Each row is followed by its class.
[ -1.7  -5.4   5.6  -5.1  27.0  -1.7  23.2  -2.7   2.9 -13.2  -7.6   5.1
  10.2  -1.3   5.9  12.7  -2.1   8.6  17.5   3.5   0.8   7.9   0.3   7.6
   3.6   9.1  12.0  -8.2  -0.9 -18.5  12.3  -8.3   9.6 -20.1  21.5 -11.9
 -50.4 -10.5   9.6   6.5  27.1  -5.4   7.0  -9.8  -4.0   0.7]
Q396
[ -5.6  -4.1  -5.7   5.0  15.3   7.5   8.1   7.9  20.4  21.3  -7.5  16.8
  12.0  -4.6  -4.0  24.1  -2.8   0.8  31.4  -3.4   3.5   5.4   0.8  27.9
   5.9  -2.6  17.3 -15.0  25.8   3.6   5.2  16.9  21.3  10.6  16.8   5.8
 -24.7  -4.3   9.2  11.5  46.9  26.2  11.5  -8.8  -7.2  -2.3]
Q396
[ -8.0  12.5 -31.8  -2.8  18.3   1.7   4.7  -3.2   5.5  13.4  -8.8  23.4
   7.5  -1.8   1.9   6.3  -3.4  13.3  22.6  -9.5  -3.2   1.6  18.4  29.6
  -7.3   1.4  -9.8 -22.4  -3.2  -1.1  -4.3   6.3  14.2  11.7  22.2  11.9
  22.9  20.2  44.0  -7.1  -1.9   6.5   8.2  -9.3  -5.0  -2.9]
Q396
[-10.5  -2.8 -15.9   2.7  15.3   1.4   0.2  -4.5   5.0   6.3  -5.7  20.6
  10.2  -4.2   1.6   7.0  -8.2  -2.2  11.6  -6.0   0.2  -2.8   3.7  14.7
   5.8   4.0  -1.6 -49.1  13.7  -4.4  -8.4  11.4   6.2   4.2  20.6  -2.3
   0.7  -2.1  41.2  -2.6   1.0  18.7  12.3 -10.4   0.2  -2.0]
Q396
[  0.4  -6.4  -3.6  17.3   2.3  -6.9  13.7 -24.9   1.5   3.5  -3.1  11.3
   1.8 -19.1  -2.3  14.4 -16.3  -6.8   7.0 -13.7   2.9  -5.9  -2.5  16.7
   0.0  17.8   1.2   8.8 -14.5   4.7   1.4   2.2  10.5   4.0  18.6  -3.2
 -11.7  15.3  60.3  -3.4  -4.8 -22.3  18.9 -16.0 -10.4  -2.4]
Q396
[ -0.3   7.7  -2.7   7.3  -1.2  -7.3   6.1 -11.9  -7.0 -14.3  -2.1  11.8
  -1.6 -11.6  -0.4   2.2  -7.5  -6.5   9.7  -9.5   2.8  -2.2   4.9  22.0
   2.1  11.5  -6.0 -11.2 -13.7   3.8  -5.3  -2.6   3.6 -10.7  15.5  -8.5
 -10.1   2.0  55.7  -9.4 -16.0 -12.9  10.4 -11.8  -0.6  -2.0]
Q396
[  3.3   5.2 -16.6   2.9   9.0  -2.5  12.4  -9.3   8.6  17.5  -1.2  10.6
 -11.8  -5.1   5.0   7.2   0.6   7.2  12.2  -6.9  -4.0   3.6   4.3  26.7
  -9.4  13.2  -4.2  14.7 -31.3  -5.6  12.8  -0.3   4.4  -1.6  28.6   6.5
  30.9  29.8  45.4  -2.4 -19.4 -16.0   7.6  -9.6  -4.2  -1.2]
Q396
[ -7.3   2.1 -20.8  12.8  -0.4   2.3   2.0  -8.9  -0.4 -11.7  -7.2  22.3
   1.6  -3.9 -15.3  13.9 -12.1  11.1   1.0 -13.3   1.5  -2.6 -10.1   2.9
   6.0   2.6   3.8  11.1   9.8  -1.2   0.2   5.0  17.1   0.0  35.2  -6.3
 -10.7  13.1  31.4  -0.6  -3.2   1.0  11.3 -12.2  -4.0  -7.5]
Q396
[ -2.6  24.6   0.1  -2.1  -3.5  -1.3   8.4   2.5  -4.1 -16.8  -4.7   0.8
  -3.6   1.2  -1.8  -4.1  -2.6  -2.4   4.7  -1.9   1.0  -0.7   3.3  12.1
   2.8   9.1   0.8   5.7  -2.2  -0.7  -1.5  -1.4   7.4   0.7   2.7   1.2
  -9.2   0.9   0.1   5.5  -9.6   6.6   4.8  -8.1   6.2  -0.2]
Q90
[ -6.1   3.9 -17.6  13.9   4.7   7.0   8.1  -9.9   0.6   7.1  -0.3  24.6
  -3.5  -2.6  -2.1  14.0  -4.7  13.3  -6.4  -6.7  -4.9  -2.6  -7.9  -1.3
   3.7  -0.2   9.9  32.1  -2.4  -3.9   2.2   5.8  17.3  -0.3  26.9  -7.2
   4.2  26.2  18.2  -3.4  21.0   8.6  10.6 -10.1  -3.4  -2.4]
Q396
[ -5.7  -2.6 -18.9   3.8   6.1  -0.6 -11.7   0.0  11.7   2.0  -5.4  17.6
   9.8  -3.7   5.1  17.0  -9.9   7.4  14.4 -10.6  -0.4   1.0  17.4  10.0
  -0.4  -7.7  -4.4 -60.3  21.4  -5.2  -7.0   5.8   6.0  14.2 -14.5   6.9
   4.0   8.6  51.3  -0.6  -8.8   7.1   9.1   4.9  -4.2  -4.8]
Q396
[ -9.5  37.6  -4.5 -13.3  12.8   1.4  15.0  10.0  -6.1 -15.2 -10.5   2.5
   9.0   3.2  -6.1  -7.1  -5.2  -9.7  16.4  -0.2   2.5  -2.4  -6.2  27.0
   7.1  15.4   3.2 -24.2  12.7  -9.2  -1.4   5.5  11.5 -23.5  41.3  -6.9
  -8.1  -2.1 -17.8  12.0  -7.9  29.7   5.5 -14.9   9.4   0.2]
Q90
